Below are the code and all the weights of a small trained network. Each question names an input and a target symbol and asks about switching units off, where a switched-off unit gives its printed mean instead of its output.

import numpy as np


def w(rows, s, z=0):
    codes = np.array(rows[::2]) - 128.0
    scale = np.full(codes.shape[1], s)
    scale[-1] = z or s
    return codes * scale


def norm(h):
    return h / np.sqrt((h * h).mean(-1, keepdims=True) + 1e-5)


def f(y):
    return np.maximum(y, 0)


def softmax(a):
    e = np.exp(a - a.max(-1, keepdims=True))
    return e / e.sum(-1, keepdims=True)


def log_softmax(a):
    a = a - a.max(-1, keepdims=True)
    return a - np.log(np.exp(a).sum(-1, keepdims=True))


def net(x, mask):
    ids = ['ΣΦαδεθλτ'.index(c) for c in x.split()]
    T = len(ids)
    res = E[ids] + P[:T]
    u = 0
    for l in range(2):
        r = norm(res)
        for j in range(3):
            rows = slice(3 * j, 3 * j + 3)
            q, k, v = (r @ M[l][rows].T for M in (Q, K, V))
            z = softmax(np.where(np.tri(T) > 0, q @ k.T / 3**0.5, -1e9)) @ v
            o = O[l][rows]
            res = res + np.where(mask[u + j], z, o[:, -1]) @ o[:, :-1]
        u += 3
        y = f(norm(res) @ A[l][:, :-1].T + A[l][:, -1])
        res = res + np.where(mask[u : u + 4], y, B[l][:, -1]) @ B[l][:, :-1]
        u += 4
    return log_softmax(norm(res)[-1] @ U[:, :-1].T + U[:, -1])


Q, K, V, O, A, B = {}, {}, {}, {}, {}, {}
E = w([
[118,113,49,124,152,117,58,77,139,144,162,91],'Σ',
[155,74,1,155,98,141,118,69,158,132,158,152],'Φ',
[152,104,102,119,106,137,143,60,116,132,113,105],'α',
[78,95,71,146,87,60,153,138,75,130,154,106],'δ',
[75,150,163,84,63,102,157,74,192,135,179,148],'ε',
[123,201,125,113,131,157,163,114,182,110,135,83],'θ',
[204,133,57,174,73,90,204,205,154,159,147,170],'λ',
[143,96,185,215,158,143,151,109,101,163,173,124],'τ',
],0.0073)
P = w([
[123,107,163,177,99,182,41,166,92,112,147,129],'0',
[200,205,72,68,124,183,113,86,85,203,156,73],'1',
[186,187,55,119,140,161,147,103,89,199,125,99],'2',
[148,157,83,134,153,96,126,74,180,120,98,59],'3',
[167,169,101,112,155,73,164,98,157,133,95,100],'4',
[168,183,115,107,176,43,176,115,178,131,86,151],'5',
[170,161,122,103,194,31,182,105,184,115,87,181],'6',
[170,138,127,72,201,12,184,113,179,138,109,252],'7',
],0.0039)
Q[0] = w([
[110,224,51,87,87,35,215,38,150,143,144,96],'0.h0',
[155,138,176,186,109,188,137,163,106,194,107,101],'0.h0',
[196,143,118,93,186,92,195,122,109,254,171,205],'0.h0',
[142,128,101,169,177,55,183,83,168,195,192,122],'0.h1',
[155,149,133,111,68,133,148,123,136,143,111,112],'0.h1',
[74,131,111,127,50,141,109,105,61,150,145,81],'0.h1',
[18,111,198,146,110,166,67,180,184,60,123,97],'0.h2',
[80,130,163,152,154,173,143,231,93,171,192,180],'0.h2',
[124,126,63,83,155,61,141,65,140,179,196,162],'0.h2',
],0.0052)
K[0] = w([
[160,140,139,176,255,92,208,137,175,143,118,157],'0.h0',
[126,83,126,176,84,189,80,144,71,133,164,117],'0.h0',
[112,97,129,167,143,70,98,181,197,71,141,201],'0.h0',
[110,102,157,209,154,184,65,162,149,73,157,156],'0.h1',
[147,149,122,136,141,146,172,162,142,99,108,164],'0.h1',
[124,139,96,109,167,124,136,161,79,124,65,82],'0.h1',
[150,126,63,88,112,179,95,136,95,117,136,89],'0.h2',
[139,78,120,135,88,164,51,122,137,117,107,170],'0.h2',
[121,130,154,115,115,91,240,78,175,82,96,214],'0.h2',
],0.006)
V[0] = w([
[136,219,91,106,101,125,73,166,135,4,151,57],'0.h0',
[156,65,186,162,171,57,104,197,162,164,127,145],'0.h0',
[159,177,158,192,217,149,201,174,129,113,141,71],'0.h0',
[134,69,121,188,113,114,131,62,119,112,118,161],'0.h1',
[125,77,109,132,168,114,39,116,115,167,178,74],'0.h1',
[164,97,56,143,106,108,150,162,51,131,82,178],'0.h1',
[93,154,168,148,189,140,133,159,199,127,188,175],'0.h2',
[164,147,131,62,37,118,182,123,129,155,68,128],'0.h2',
[218,97,128,170,92,133,133,108,136,193,99,158],'0.h2',
],0.0037)
O[0] = w([
[165,44,166,99,158,144,174,137,120,196,107,225,106],'0.h0',
[118,199,151,208,90,147,106,90,135,124,202,118,92],'0.h0',
[162,95,101,185,253,173,121,165,149,185,234,135,163],'0.h0',
[91,161,222,88,61,124,145,125,102,138,109,140,212],'0.h1',
[173,208,120,128,172,196,153,160,130,182,17,166,254],'0.h1',
[96,139,150,65,169,155,65,87,162,205,132,50,155],'0.h1',
[55,218,105,195,81,148,166,126,158,174,112,44,89],'0.h2',
[186,91,157,94,101,102,107,142,85,171,84,78,178],'0.h2',
[160,152,220,90,120,48,134,52,187,124,160,96,198],'0.h2',
],0.0032,0.0026)
A[0] = w([
[105,107,101,69,103,118,195,48,164,177,164,171,121],'0.n0',
[120,194,154,23,111,183,163,89,181,107,216,151,61],'0.n1',
[105,213,96,226,99,172,83,162,146,123,162,142,133],'0.n2',
[175,82,91,4,173,93,163,176,138,128,134,214,1],'0.n3',
],0.0031,0.00061)
B[0] = w([
[150,177,80,179,255,135,175,134,139,85,74,18,253],'0.n0',
[157,61,93,228,157,122,86,231,94,189,63,123,192],'0.n1',
[104,163,223,71,196,64,62,118,88,133,136,194,170],'0.n2',
[75,113,133,151,208,140,152,115,117,48,27,167,224],'0.n3',
],0.0037,0.003)
Q[1] = w([
[140,169,138,181,163,76,158,114,115,136,117,127],'1.h0',
[125,93,119,113,100,142,122,147,132,110,132,142],'1.h0',
[132,162,115,173,191,66,194,121,110,137,108,88],'1.h0',
[122,125,126,86,69,192,102,170,127,108,152,97],'1.h1',
[105,123,174,86,93,159,64,112,119,59,127,160],'1.h1',
[128,203,173,243,110,122,120,162,155,186,191,134],'1.h1',
[105,83,167,88,58,180,59,164,102,104,255,117],'1.h2',
[89,163,158,67,95,161,97,164,109,75,90,202],'1.h2',
[174,172,125,190,133,117,139,111,158,200,193,86],'1.h2',
],0.0067)
K[1] = w([
[39,72,142,113,64,228,21,156,148,60,151,204],'1.h0',
[130,149,134,171,182,119,191,66,148,228,97,65],'1.h0',
[101,100,223,125,26,194,33,168,162,84,185,251],'1.h0',
[164,95,34,102,152,185,115,68,90,229,175,47],'1.h1',
[85,105,101,49,140,95,40,85,70,117,184,9],'1.h1',
[161,58,139,94,66,216,71,65,139,127,147,224],'1.h1',
[100,113,96,127,143,253,71,108,31,88,118,95],'1.h2',
[54,134,40,25,121,132,86,167,158,42,65,112],'1.h2',
[109,74,234,150,160,120,169,83,49,159,144,189],'1.h2',
],0.0043)
V[1] = w([
[146,108,2,150,102,137,136,160,171,155,103,130],'1.h0',
[123,219,144,184,162,137,157,124,187,132,135,163],'1.h0',
[191,103,136,126,150,113,210,116,170,51,84,131],'1.h0',
[83,126,100,146,62,42,151,122,75,55,172,131],'1.h1',
[67,152,160,127,127,142,119,57,132,131,82,30],'1.h1',
[130,201,136,116,154,71,118,117,188,151,112,84],'1.h1',
[96,201,115,152,142,114,171,199,149,130,109,134],'1.h2',
[168,76,209,144,99,130,136,122,127,193,153,139],'1.h2',
[137,153,112,136,111,94,172,189,158,90,110,130],'1.h2',
],0.0053)
O[1] = w([
[18,130,157,116,118,145,206,190,122,163,119,16,109],'1.h0',
[100,185,159,202,105,123,107,158,100,45,96,121,75],'1.h0',
[145,170,119,93,77,63,91,84,76,161,39,86,3],'1.h0',
[153,208,3,13,159,130,176,80,71,63,149,32,104],'1.h1',
[33,172,108,107,99,156,219,131,124,177,105,245,129],'1.h1',
[57,191,159,145,52,117,103,137,99,156,129,136,193],'1.h1',
[94,77,123,130,90,169,74,158,83,103,87,105,178],'1.h2',
[120,159,106,207,149,44,174,115,68,171,122,93,193],'1.h2',
[148,77,168,89,109,154,103,163,137,160,81,53,138],'1.h2',
],0.0049,0.004)
A[1] = w([
[168,133,38,75,219,159,170,109,74,103,88,129,188],'1.n0',
[110,108,134,44,146,173,189,134,189,252,233,96,254],'1.n1',
[163,116,87,153,81,119,94,145,192,44,122,204,242],'1.n2',
[140,176,126,86,95,160,80,124,109,117,195,103,109],'1.n3',
],0.0037,0.00057)
B[1] = w([
[80,145,213,107,198,144,139,205,95,108,145,145,255],'1.n0',
[138,135,86,152,2,136,99,52,170,10,166,63,253],'1.n1',
[83,163,167,37,86,185,107,107,69,141,137,70,174],'1.n2',
[75,81,202,207,141,145,182,181,123,230,75,164,142],'1.n3',
],0.0046,0.0035)
U = w([
[139,160,162,147,94,153,41,129,89,68,137,196,126],'Σ',
[120,144,107,37,195,140,171,141,75,78,119,105,125],'Φ',
[132,55,95,112,101,157,163,99,196,111,198,125,102],'α',
[187,102,136,56,125,44,108,81,131,197,77,194,33],'δ',
[214,75,153,140,85,88,51,165,116,113,101,10,165],'ε',
[51,152,139,107,3,146,139,131,109,170,59,89,149],'θ',
[130,168,129,227,160,62,169,105,107,148,157,125,251],'λ',
[90,16,164,162,194,162,128,226,127,167,59,182,28],'τ',
],0.0063,0.0013)

Each question gives the input, a string of symbols that net reads in full, and the target symbol t.
The units are the heads (3 rows each of Q, K, V and O) and the neurons (one row each of A and B). Each row of codes is followed by its name. A weight is (code - 128) times the scale printed after its matrix; where a second scale follows, it is the last column's (O, A, B and U).
mask holds one flag per unit, layer by layer, with each layer's heads first. A switched-off unit (its flag False) gives its mean, the last column of its rows in O or B, instead of its output. The means were averaged over made-up inputs and are rounded, as every weight is.
A unit's drop is (log p(t) with every unit on - log p(t) with that unit switched off) / (log p(t) with every unit on - log p(t) with every unit switched off).
The circuit of an input: a set's keep is (log p(t) with only the set's units on - log p(t) with every unit switched off) / (log p(t) with every unit on - log p(t) with every unit switched off). Starting from the 12 units with the biggest drops (on a tie, the unit counted first), units are removed one at a time, each time the one whose removal leaves the highest keep (on an exact tie, the one counted first), for as long as the keep stays at least 0.8.
circuit, biggest first: the units of the circuit, biggest drop first
top k neurons in layer l: the k neurons of layer l with the biggest drops, biggest first
heads that matter: for each layer, one digit per head in row order, 1 if its drop is at least 0.15 and else 0, layers parted by /
input Σ λ θ τ θ θ, target τ: heads that matter	010 / 010
input Φ δ δ τ τ, target θ: circuit, biggest first	1.h0
input α τ ε, target λ: circuit, biggest first	1.h2, 0.n0
input δ θ δ δ α, target α: circuit, biggest first	1.h0, 1.n1
input Σ τ ε τ λ δ δ Φ, target Φ: circuit, biggest first	1.h1, 1.n0
input τ Φ δ Φ δ δ ε, target Σ: heads that matter	000 / 100
input Σ τ ε Σ ε δ, target τ: heads that matter	011 / 101
input τ ε δ Σ, target Σ: heads that matter	110 / 100
input τ δ α δ Σ, target Φ: heads that matter	101 / 010
input θ θ δ δ α Σ α, target ε: circuit, biggest first	0.h0, 0.h1, 1.h1
input λ α δ δ α δ, target Φ: heads that matter	001 / 010
input δ δ α α Σ, target α: circuit, biggest first	1.h0, 0.n0
input δ τ Φ Σ τ δ λ, target α: heads that matter	011 / 100
input ε Σ λ α δ λ δ Σ, target Φ: heads that matter	011 / 010
input τ α δ δ τ α, target Σ: circuit, biggest first	1.h0
input α δ θ ε, target τ: circuit, biggest first	0.h0, 0.n1
input ε α δ τ ε, target Φ: circuit, biggest first	1.h1, 0.h1
input Σ θ Φ, target τ: circuit, biggest first	1.h1, 0.h0
input θ δ Φ τ δ δ δ ε, target θ: heads that matter	100 / 101
input θ Σ λ λ λ ε δ Σ, target ε: circuit, biggest first	1.h1, 1.h2
input α ε Σ λ δ ε, target δ: circuit, biggest first	1.h0, 0.h2
input Φ ε δ α ε δ ε δ, target θ: heads that matter	000 / 000
input δ δ λ δ θ δ ε θ, target τ: heads that matter	100 / 011
input ε τ Φ λ τ Σ τ ε, target λ: top neuron in layer 1	1.n2
input δ δ Φ ε δ τ δ, target α: circuit, biggest first	1.h0, 1.n1, 0.n0
input θ α Φ λ δ τ α δ, target ε: circuit, biggest first	1.h1, 0.h1, 0.h0
input ε α Σ δ α, target Φ: top neuron in layer 1	1.n0
